Below is a small trained network, with its code and all its weights. Each question gives an input and a class and asks what happens when units are switched off, that is, made to give their printed mean instead of their output.

import numpy as np


def w(rows, s, z=0):
    codes = np.array(rows[::2]) - 128.0
    scale = np.full(codes.shape[1], s)
    scale[-1] = z or s
    return codes * scale


def norm(h):
    return h / np.sqrt((h * h).mean(-1, keepdims=True) + 1e-5)


def f(y):
    return y / 2 * (1 + np.tanh(0.7978845608 * (y + 0.044715 * y**3)))


def log_softmax(a):
    a = a - a.max(-1, keepdims=True)
    return a - np.log(np.exp(a).sum(-1, keepdims=True))


def net(x, mask):
    res = np.array(x, float).reshape(1, 2) / 4 @ E
    u = 0
    for l in range(3):
        y = f(norm(res) @ A[l][:, :-1].T + A[l][:, -1])
        res = res + np.where(mask[u : u + 6], y, B[l][:, -1]) @ B[l][:, :-1]
        u += 6
    return log_softmax(norm(res)[-1] @ U[:, :-1].T + U[:, -1])


A, B = {}, {}
E = w([
[218,144,152,99,1,166,68,192,122],'x0',
[69,106,36,112,124,187,96,148,124],'x1',
],0.0018)
A[0] = w([
[169,76,84,80,84,147,121,189,92,156],'0.n0',
[166,215,153,124,138,70,147,48,133,74],'0.n1',
[61,83,104,194,216,83,183,38,136,184],'0.n2',
[151,249,201,133,136,19,156,52,122,70],'0.n3',
[140,151,123,172,150,132,103,150,188,11],'0.n4',
[145,133,171,166,139,74,174,141,184,1],'0.n5',
],0.0016,0.0028)
B[0] = w([
[102,132,178,215,152,48,93,112,122,174],'0.n0',
[103,74,115,163,95,214,188,158,146,108],'0.n1',
[185,177,191,91,19,139,40,161,116,250],'0.n2',
[124,43,89,213,103,206,197,224,121,132],'0.n3',
[107,175,33,7,159,116,167,109,81,60],'0.n4',
[109,28,31,76,156,210,203,201,83,68],'0.n5',
],0.0018)
A[1] = w([
[108,97,37,93,122,183,123,148,124,4],'1.n0',
[83,146,21,81,115,178,96,122,128,72],'1.n1',
[68,102,122,156,214,108,172,79,132,89],'1.n2',
[136,172,154,117,120,46,80,104,143,147],'1.n3',
[92,89,4,86,123,196,124,156,89,45],'1.n4',
[141,137,158,159,77,140,113,136,133,184],'1.n5',
],0.0034,0.0014)
B[1] = w([
[207,97,231,196,79,98,145,152,172,120],'1.n0',
[156,78,208,174,162,136,197,157,146,212],'1.n1',
[168,183,47,49,1,99,47,98,112,222],'1.n2',
[93,82,83,130,167,163,166,147,128,248],'1.n3',
[155,123,235,210,139,96,168,200,184,174],'1.n4',
[65,120,79,120,181,125,131,100,146,246],'1.n5',
],0.0029,0.0016)
A[2] = w([
[183,122,106,79,27,174,42,163,127,69],'2.n0',
[138,113,84,135,124,166,129,160,116,7],'2.n1',
[207,124,196,128,129,92,253,98,117,100],'2.n2',
[70,99,66,102,221,184,125,116,129,117],'2.n3',
[124,126,53,90,104,120,93,139,83,17],'2.n4',
[178,123,142,134,78,165,99,151,120,75],'2.n5',
],0.0032,0.0015)
B[2] = w([
[78,188,62,80,157,46,152,25,106,254],'2.n0',
[111,116,168,151,153,62,127,79,163,81],'2.n1',
[46,47,147,236,136,196,84,253,226,212],'2.n2',
[199,130,199,91,150,154,200,119,91,189],'2.n3',
[127,139,133,157,91,85,82,126,191,149],'2.n4',
[59,115,111,142,215,120,168,73,130,154],'2.n5',
],0.0027,0.0016)
U = w([
[117,175,74,93,106,87,100,70,122,139],'0',
[115,94,161,196,125,138,125,188,165,134],'1',
[195,113,150,80,180,187,198,117,57,117],'2',
[218,54,3,165,111,92,180,178,47,4],'3',
],0.015,0.019)

Each question gives the input, the list of numbers given to net, and the class t.
The units are the neurons (one row each of A and B). Each row of codes is followed by its name. A weight is (code - 128) times the scale printed after its matrix; where a second scale follows, it is the last column's (A, B and U).
mask holds one flag per neuron, layer by layer. A switched-off neuron (its flag False) gives its mean, the last column of its row in B, instead of its output. The means were averaged over made-up inputs and are rounded, as every weight is.
A unit's drop is (log p(t) with every unit on - log p(t) with that unit switched off) / (log p(t) with every unit on - log p(t) with every unit switched off).
The circuit of an input: a set's keep is (log p(t) with only the set's units on - log p(t) with every unit switched off) / (log p(t) with every unit on - log p(t) with every unit switched off). Starting from the 12 units with the biggest drops (on a tie, the unit counted first), units are removed one at a time, each time the one whose removal leaves the highest keep (on an exact tie, the one counted first), for as long as the keep stays at least 0.8.
circuit, biggest first: the units of the circuit, biggest drop first
most important unit: the unit with the biggest drop
k most important neurons: the k neurons with the biggest drops, biggest first
k most important neurons of layer l: the k neurons of layer l with the biggest drops, biggest first
drop when u is switched off: that unit's drop, to one decimal
input [3,3], class 2: circuit, biggest first : 1.n2, 0.n2, 2.n2
input [-6,8], class 1: most important neuron : 1.n4
input [0,-1], class 2: 3 most important neurons of layer 1 : 1.n2, 1.n1, 1.n4
input [-2,3], class 2: 3 most important neurons : 0.n2, 0.n3, 0.n5
input [-6,7], class 1: 3 most important neurons : 1.n4, 1.n1, 2.n0
input [-6,-6], class 0: 3 most important neurons : 1.n2, 1.n1, 1.n4
input [-1,0], class 2: 2 most important neurons : 1.n2, 2.n3
input [-8,-7], class 0: 2 most important neurons : 1.n2, 1.n1
input [-1,-1], class 2: 2 most important neurons of layer 1 : 1.n2, 1.n5
input [-2,0], class 2: 3 most important neurons : 0.n2, 1.n2, 2.n3
input [8,-6], class 0: 2 most important neurons : 1.n1, 2.n0
input [-2,1], class 2: drop when 2.n3 is switched off : 0.2
input [-3,5], class 1: drop when 1.n1 is switched off : 2.1
input [-2,2], class 2: most important unit : 0.n2
input [0,1], class 2: drop when 2.n3 is switched off : 0.3
